Here is a tiny trained network, its code and every weight. The questions are about switching its units off for an input and a target symbol, where a switched-off unit gives its printed mean instead of its output.

import numpy as np


def w(rows, s, z=0):
    codes = np.array(rows[::2]) - 128.0
    scale = np.full(codes.shape[1], s)
    scale[-1] = z or s
    return codes * scale


def f(y):
    return y / 2 * (1 + np.tanh(0.7978845608 * (y + 0.044715 * y**3)))


def softmax(a):
    e = np.exp(a - a.max(-1, keepdims=True))
    return e / e.sum(-1, keepdims=True)


def log_softmax(a):
    a = a - a.max(-1, keepdims=True)
    return a - np.log(np.exp(a).sum(-1, keepdims=True))


def net(x, mask):
    ids = ['ΔΠΣΩζηθμξτφ'.index(c) for c in x.split()]
    T = len(ids)
    res = E[ids] + P[:T]
    q, k, v = (res @ M[0].T for M in (Q, K, V))
    z = softmax(np.where(np.tri(T) > 0, q @ k.T / 2**0.5, -1e9)) @ v
    res = res + np.where(mask[0], z, O[0][:, -1]) @ O[0][:, :-1]
    y = f(res @ A[0][:, :-1].T + A[0][:, -1])
    res = res + np.where(mask[1:9], y, B[0][:, -1]) @ B[0][:, :-1]
    return log_softmax(res[-1] @ U[:, :-1].T + U[:, -1])


Q, K, V, O, A, B = {}, {}, {}, {}, {}, {}
E = w([
[119,178,81,186,93],'Δ',
[7,113,167,60,140],'Π',
[71,142,210,81,165],'Σ',
[146,210,124,160,138],'Ω',
[41,115,123,111,90],'ζ',
[83,154,90,143,98],'η',
[99,183,140,127,136],'θ',
[174,241,160,150,169],'μ',
[111,111,49,121,172],'ξ',
[127,199,192,107,178],'τ',
[162,218,106,187,122],'φ',
],0.011)
P = w([
[137,104,38,96,194],'0',
[8,232,152,140,158],'1',
[4,238,148,125,161],'2',
[6,237,149,119,159],'3',
[9,230,165,104,167],'4',
[9,218,167,113,165],'5',
[18,208,180,99,152],'6',
[25,204,183,110,149],'7',
[14,187,215,118,145],'8',
[23,185,216,114,147],'9',
[20,178,229,118,150],'10',
[33,184,246,113,170],'11',
],0.0036)
Q[0] = w([
[251,19,119,119,66],'h0',
[21,239,147,147,176],'h0',
],0.014)
K[0] = w([
[48,240,254,182,25],'h0',
[222,10,14,59,227],'h0',
],0.0092)
V[0] = w([
[254,219,130,211,131],'h0',
[131,158,249,51,239],'h0',
],0.009)
O[0] = w([
[75,224,84,90,19,28],'h0',
[212,113,90,12,156,254],'h0',
],0.011,0.0032)
A[0] = w([
[104,3,171,216,170,139],'n0',
[224,68,86,79,188,116],'n1',
[228,146,115,90,169,190],'n2',
[138,165,79,145,174,253],'n3',
[130,203,72,20,44,117],'n4',
[79,221,154,115,3,73],'n5',
[61,220,163,178,83,116],'n6',
[197,46,203,115,180,115],'n7',
],0.0077,0.0071)
B[0] = w([
[212,191,137,166,211,204],'n0',
[106,67,60,163,84,246],'n1',
[77,62,113,83,109,252],'n2',
[1,103,166,130,151,243],'n3',
[207,190,69,80,188,208],'n4',
[207,132,113,192,50,212],'n5',
[121,101,95,206,53,213],'n6',
[189,80,132,145,68,255],'n7',
],0.0083,0.0071)
U = w([
[1,131,111,171,183,208],'Δ',
[56,158,204,82,114,255],'Π',
[187,162,182,139,193,194],'Σ',
[118,137,124,140,140,65],'Ω',
[151,148,108,133,104,150],'ζ',
[75,60,136,93,78,159],'η',
[207,98,103,154,150,23],'θ',
[210,164,102,102,134,65],'μ',
[92,105,138,176,77,21],'ξ',
[166,135,107,154,91,74],'τ',
[121,156,93,40,190,67],'φ',
],0.0075,0.0038)

Each question gives the input, a string of symbols that net reads in full, and the target symbol t.
The units are the heads (2 rows each of Q, K, V and O) and the neurons (one row each of A and B). Each row of codes is followed by its name. A weight is (code - 128) times the scale printed after its matrix; where a second scale follows, it is the last column's (O, A, B and U).
mask holds one flag per unit, heads first, then neurons. A switched-off unit (its flag False) gives its mean, the last column of its rows in O or B, instead of its output. The means were averaged over made-up inputs and are rounded, as every weight is.
A unit's drop is (log p(t) with every unit on - log p(t) with that unit switched off) / (log p(t) with every unit on - log p(t) with every unit switched off).
The circuit of an input: a set's keep is (log p(t) with only the set's units on - log p(t) with every unit switched off) / (log p(t) with every unit on - log p(t) with every unit switched off). Starting from all 9 units, units are removed one at a time, each time the one whose removal leaves the highest keep (on an exact tie, the one counted first), for as long as the keep stays at least 0.8.
circuit, biggest first: the units of the circuit, biggest drop first
top k neurons: the k neurons with the biggest drops, biggest first
drop of u: that unit's drop, to one decimal
input Π Σ φ, target θ: circuit, biggest first -> (h0; n7)
input τ Ω τ Π, target φ: circuit, biggest first -> (h0; n4)
input ζ ζ φ Ω Σ μ, target Σ: circuit, biggest first -> (h0; n0)
input Σ μ Σ ζ Σ Σ Π φ ξ θ Δ, target Δ: circuit, biggest first -> (n5; n7)
input Σ τ τ Ω, target η: circuit, biggest first -> (h0; n2; n1; n0)
input μ τ τ Σ Σ τ Σ Σ τ η Σ, target μ: circuit, biggest first -> (h0; n4; n5)
input Δ Σ Σ ζ ζ Σ φ Σ Σ μ, target ξ: top 2 neurons -> (n6; n5)
input ζ η μ τ Σ μ φ, target Σ: top 2 neurons -> (n0; n1)
input Π μ Δ Π Δ μ Σ Ω ζ τ, target θ: top 2 neurons -> (n0; n7)
input φ Π ζ, target τ: top 3 neurons -> (n5; n4; n6)
input φ Π Π Σ, target τ: top 3 neurons -> (n5; n6; n4)
input μ τ Σ τ ζ ζ τ μ Σ τ μ, target μ: top 3 neurons -> (n4; n5; n1)
input Π Ω μ τ Ω, target θ: top 3 neurons -> (n0; n7; n1)
input Π τ ζ τ Π ζ, target θ: top 3 neurons -> (n0; n7; n1)
input Σ τ Σ τ ζ μ ζ ζ μ Σ Σ, target η: top 4 neurons -> (n2; n1; n4; n7)
input μ ζ τ τ τ, target μ: top neuron -> (n4)
input ζ Σ Δ, target Σ: drop of n0 -> 0.5
input ξ Π Σ Σ Δ Π μ, target Δ: drop of n1 -> -0.1
input τ Σ Σ Σ Σ Σ μ ζ τ τ φ Δ, target φ: drop of n4 -> 0.2
